Small tables with named rows and columns. After each table, cells are looked up by row and column.

Vod:
|  | Rutibis | Taluze | Puf | Vemipun | Sofe |
|---|---|---|---|---|---|
| Zalivu | 36 | 52 | 87 | 65 | 66 |
| Tezap | 44 | 54 | 75 | 64 | 62 |
| Tagol | 42 | 51 | 78 | 56 | 65 |
| Zak | 84 | 60 | 22 | 36 | 49 |
| Bil | 91 | 60 | 14 | 27 | 47 |

Rutibis of Zalivu is 36
Sofe of Tagol is 65
Taluze of Tezap is 54
Vemipun of Tezap is 64
Puf of Zak is 22
Puf of Tezap is 75
Vemipun of Zalivu is 65
Sofe of Zalivu is 66
Taluze of Bil is 60
Rutibis of Zak is 84
Taluze of Zak is 60
Puf of Bil is 14
Sofe of Tezap is 62
Rutibis of Bil is 91
Sofe of Bil is 47

Molo
|  | Lalolu | Liguki | Dov | Bug |
|---|---|---|---|---|
| Visebo | 151 | 170 | 192 | 109 |
| Revu | 184 | 122 | 161 | 139 |
| Big | 151 | 122 | 192 | 82 |
| Fimi | 151 | 122 | 202 | 109 |
| Paduro | 151 | 122 | 192 | 98 |
| Zin | 209 | 122 | 192 | 109 |
| Gutes | 151 | 122 | 192 | 250 |
| Kigozar | 151 | 41 | 192 | 109 |
| Vez | 151 | 227 | 192 | 109 |
| Tagefa | 194 | 172 | 192 | 109 |
| Fur | 83 | 122 | 192 | 109 |
| Kab | 88 | 122 | 191 | 140 |
| Sanu | 151 | 122 | 192 | 172 |
| Kemuz | 79 | 122 | 166 | 109 |

What is the Bug of Kigozar in Molo?
109
What is the Bug of Fur in Molo?
109
What is the Lalolu of Visebo in Molo?
151
What is the Liguki of Revu in Molo?
122
What is the Bug of Visebo in Molo?
109
What is the Lalolu of Zin in Molo?
209
What is the Bug of Big in Molo?
82
What is the Lalolu of Fur in Molo?
83
What is the Liguki of Tagefa in Molo?
172
What is the Dov of Vez in Molo?
192
What is the Lalolu of Vez in Molo?
151
What is the Lalolu of Sanu in Molo?
151
What is the Dov of Zin in Molo?
192
What is the Dov of Tagefa in Molo?
192
What is the Liguki of Gutes in Molo?
122
What is the Lalolu of Kemuz in Molo?
79

Table Guvala
|  | Fegul | Derumeb | Bub | Vatulov | Zovuvor | Ket | Vusep | Nop | Pilor | Kagib |
|---|---|---|---|---|---|---|---|---|---|---|
| Dezovil | -0.117 | 8.214 | 59.345 | 11.007 | 18.145 | 18.390 | -30.402 | -1.625 | -58.115 | 30.219 |
| Zer | -0.117 | -14.628 | 47.551 | 22.026 | 23.017 | -0.984 | -34.795 | 13.599 | -58.115 | 18.450 |
| Bomab | -0.117 | -14.628 | 38.209 | 27.903 | 23.017 | 9.770 | -27.645 | 13.599 | -60.315 | 21.318 |
| Zimisug | 6.249 | -14.628 | 38.209 | 11.221 | 23.017 | -10.806 | -68.243 | 17.538 | -37.501 | 53.745 |
| Sudaruz | 12.005 | -53.203 | -9.791 | 11.221 | 23.017 | -13.542 | -29.699 | 36.910 | -16.862 | 13.428 |
| Sefigek | -0.603 | -14.628 | 38.209 | 11.221 | 23.017 | 32.355 | -29.699 | 51.857 | -58.115 | 21.318 |

What is the Zovuvor of Dezovil in Guvala?
18.145
What is the Zovuvor of Sefigek in Guvala?
23.017
What is the Derumeb of Zer in Guvala?
-14.628
What is the Ket of Dezovil in Guvala?
18.390
What is the Pilor of Sudaruz in Guvala?
-16.862
What is the Vusep of Bomab in Guvala?
-27.645
What is the Bub of Sudaruz in Guvala?
-9.791
What is the Nop of Bomab in Guvala?
13.599
What is the Bub of Dezovil in Guvala?
59.345
What is the Ket of Zer in Guvala?
-0.984
What is the Ket of Zimisug in Guvala?
-10.806
What is the Vusep of Zimisug in Guvala?
-68.243
Which row has the largest Bub? Dezovil

Kur.csv
,Kezisig,Rituma,Zom,Fofud
Gevosul,5.30,8.27,3.20,3.66
Keza,2.02,7.55,4.49,5.79
Tokesup,1.19,6.44,3.85,5.15
Lod,3.71,6.22,1.91,2.44
Geg,4.73,8.72,4.06,4.84
Dobubu,3.78,6.22,1.91,2.44
Lor,4.71,8.74,4.11,4.85
Vitibar,1.21,6.48,3.87,5.16
Nufafut,3.76,6.22,1.92,2.42
Bebaz,4.73,8.70,4.05,4.87

Lod, Rituma -> 6.22
Vitibar, Fofud -> 5.16
Gevosul, Rituma -> 8.27
Vitibar, Kezisig -> 1.21
Keza, Rituma -> 7.55
Lod, Kezisig -> 3.71
Bebaz, Rituma -> 8.70
Lod, Zom -> 1.91
Lor, Zom -> 4.11
Tokesup, Fofud -> 5.15
Keza, Fofud -> 5.79
Geg, Zom -> 4.06
Dobubu, Fofud -> 2.44
Nufafut, Kezisig -> 3.76
Geg, Kezisig -> 4.73
Geg, Rituma -> 8.72
Dobubu, Kezisig -> 3.78

Lepose
         Zazasa  Gise  Sug  Pilit  Suf  Tidu
Befabu      244   244   36    247  246    40
Vipilum      39    40  243     44   38   245
Ruv          40    39  244     44   46   244
Zil          39    38  243     41   42   244
Binil       246   248   37    244  247    39
Lovekel      41    40  243     37   39   246
Rekem       240    40   37    246  241    39
Sim          47   246  245     38   44   247
Geda        245   247   41    245  243    42
Zulurov     246   247   37    248  247    40
Gamido      249   245   43    246  243    40
Gukode       34    43  245     42   39   244
Gof          40    93  250     37   39   246
Sekalut      42    37  248     35   42   247

Pilit of Geda = 245
Zazasa of Befabu = 244
Gise of Zulurov = 247
Tidu of Zil = 244
Pilit of Sekalut = 35
Suf of Ruv = 46
Gise of Gof = 93
Pilit of Gamido = 246
Tidu of Binil = 39
Gise of Ruv = 39
Zazasa of Binil = 246
Gise of Vipilum = 40

Gariban:
,Sar,Zimala,Rulezi,Zem,Sibi,Zazo,Teg,Vunedok
Tep,92,197,68,98,235,67,66,231
Revu,207,99,231,201,64,232,232,66
Das,207,99,230,201,64,231,232,67
Kuletep,88,202,65,94,232,63,64,235

Revu, Zazo => 232
Revu, Zimala => 99
Kuletep, Zimala => 202
Revu, Sar => 207
Tep, Rulezi => 68
Das, Sibi => 64
Tep, Zem => 98
Kuletep, Sar => 88
Das, Sar => 207
Kuletep, Zazo => 63
Kuletep, Vunedok => 235
Revu, Vunedok => 66
Tep, Sar => 92
Revu, Teg => 232
Kuletep, Zem => 94
Das, Teg => 232
Tep, Zimala => 197
Das, Zem => 201
Tep, Teg => 66
Revu, Rulezi => 231

